6581	6565	6463	6408	6385	6560	6133	6562
6479	6480	6129	6410	6349	6600	6399	6526
6073	6282	6334	6520	6117	6478	6040	6538
6313	6335	6340	6351	6304	6336	6292	6351
5883	6220	6303	6674	5957	6600	5808	6716
6271	6288	6467	6506	6511	6299	6283	6574
5528	6634	6674	7039	5732	5871	6241	6230
6130	6395	6407	6487	6183	6231	6308	6306
6264	6356	6354	6385	6288	6292	6312	6312
3142	7538	7697	9222	3939	4543	5969	5918
4185	7144	7276	8265	4708	5116	6094	6041
7083	7029	6701	6562	6544	6998	5781	7009
Counting starts at 0.
The entry directly above the largest entry -> 6385
The entry at row 0, column 0 -> 6581
The entry directly above 5957 -> 6304
The entry in the bottom-right corner -> 7009
The entry directly below 6634 is 6395
The entry in the bottom-left corner -> 7083
Give the entry directly above 6308.
A: 6241
The entry just left of the largest entry is 7697
The entry directly below 7039 is 6487
The entry directly above the smallest entry is 6264
The entry at row 0, column 2: 6463
The entry directly below 6410 -> 6520
The entry in row 1 and column 0 -> 6479
The entry directly above 6526: 6562
The entry in row 2 and column 0: 6073
The entry directly below the largest entry: 8265
Give the entry at row 0, column 1.
A: 6565
Give the entry in row 1 and column 2.
A: 6129
Give the entry directly below 6220.
A: 6288
Give the entry at row 2, column 2.
A: 6334
The entry at row 2, column 1: 6282
The entry directly above 6407 is 6674
The entry just right of 6349 -> 6600
The entry just left of 6231 -> 6183
The entry directly below 7144: 7029
The entry directly above 6283: 5808
The top entry of the column that holds the largest entry -> 6408

Questions about the table below.
1) What is the entry just right of 39.6?
2) What is the entry just right of -12.1?
3) What is the first entry in reading order?
4) What is the entry just left of 53.0?
5) What is the 3rd largest entry?
[[-34.7, 26.4, 6.3, 4.0, -2.5, -4.4, 11.8, 28.0, -27.0, 3.9, 3.5, 26.0, 10.3, 20.9], [24.9, -13.8, 39.6, -16.9, -12.9, -12.1, -21.6, 1.7, -27.1, 18.2, -3.2, 27.0, -24.0, -28.4], [7.9, 39.0, -35.0, 11.9, 7.3, -0.7, -7.5, 53.0, -23.5, 29.9, 15.0, -20.2, -15.3, -0.5]]
1) -16.9
2) -21.6
3) -34.7
4) -7.5
5) 39.0

Read these off the grid that follows.
1) Find the entry in the bottom-left corner.
2) Find the entry directly above 25.730.
3) Find the entry directly above 16.083.
4) Find the second entry on the main diagonal.
5) Find the last entry in the row that holds the smallest entry.
6) Find the entry just left of the largest entry.
7) Find the bottom-right entry.
8) Find the top entry of the column that holds the smallest entry.
array([[ 14.418,   0.521,   0.912,  15.034,   5.881,  18.516],
       [ 18.770,   0.953,   2.182,  20.985,   5.101,   3.782],
       [ -2.764,  -1.501,  -1.002,  25.090,  -2.165,  15.540],
       [ -1.826,  16.083,  12.938,   1.682,  -4.786, -18.506],
       [ -8.001,   2.720,   2.996,   7.232,  -3.499,  27.474],
       [  0.179,   3.473,   4.480,  -5.940,  27.281,   3.907],
       [  1.701,  13.013,   9.493,   4.708,  -5.754, -17.562],
       [ 25.730,   6.589,   7.620,  -2.665,  14.439,  -0.985],
       [ 26.141,   5.463,   6.445,  -2.608,  16.417,  -2.063]])
1) 26.141
2) 1.701
3) -1.501
4) 0.953
5) -18.506
6) -3.499
7) -2.063
8) 18.516

a = [ 16.1 -21.0  31.0  53.0 -39.1 -46.1 -57.6]
Which number is the entry just right of 16.1?
A: -21.0
The entry just right of -21.0: 31.0
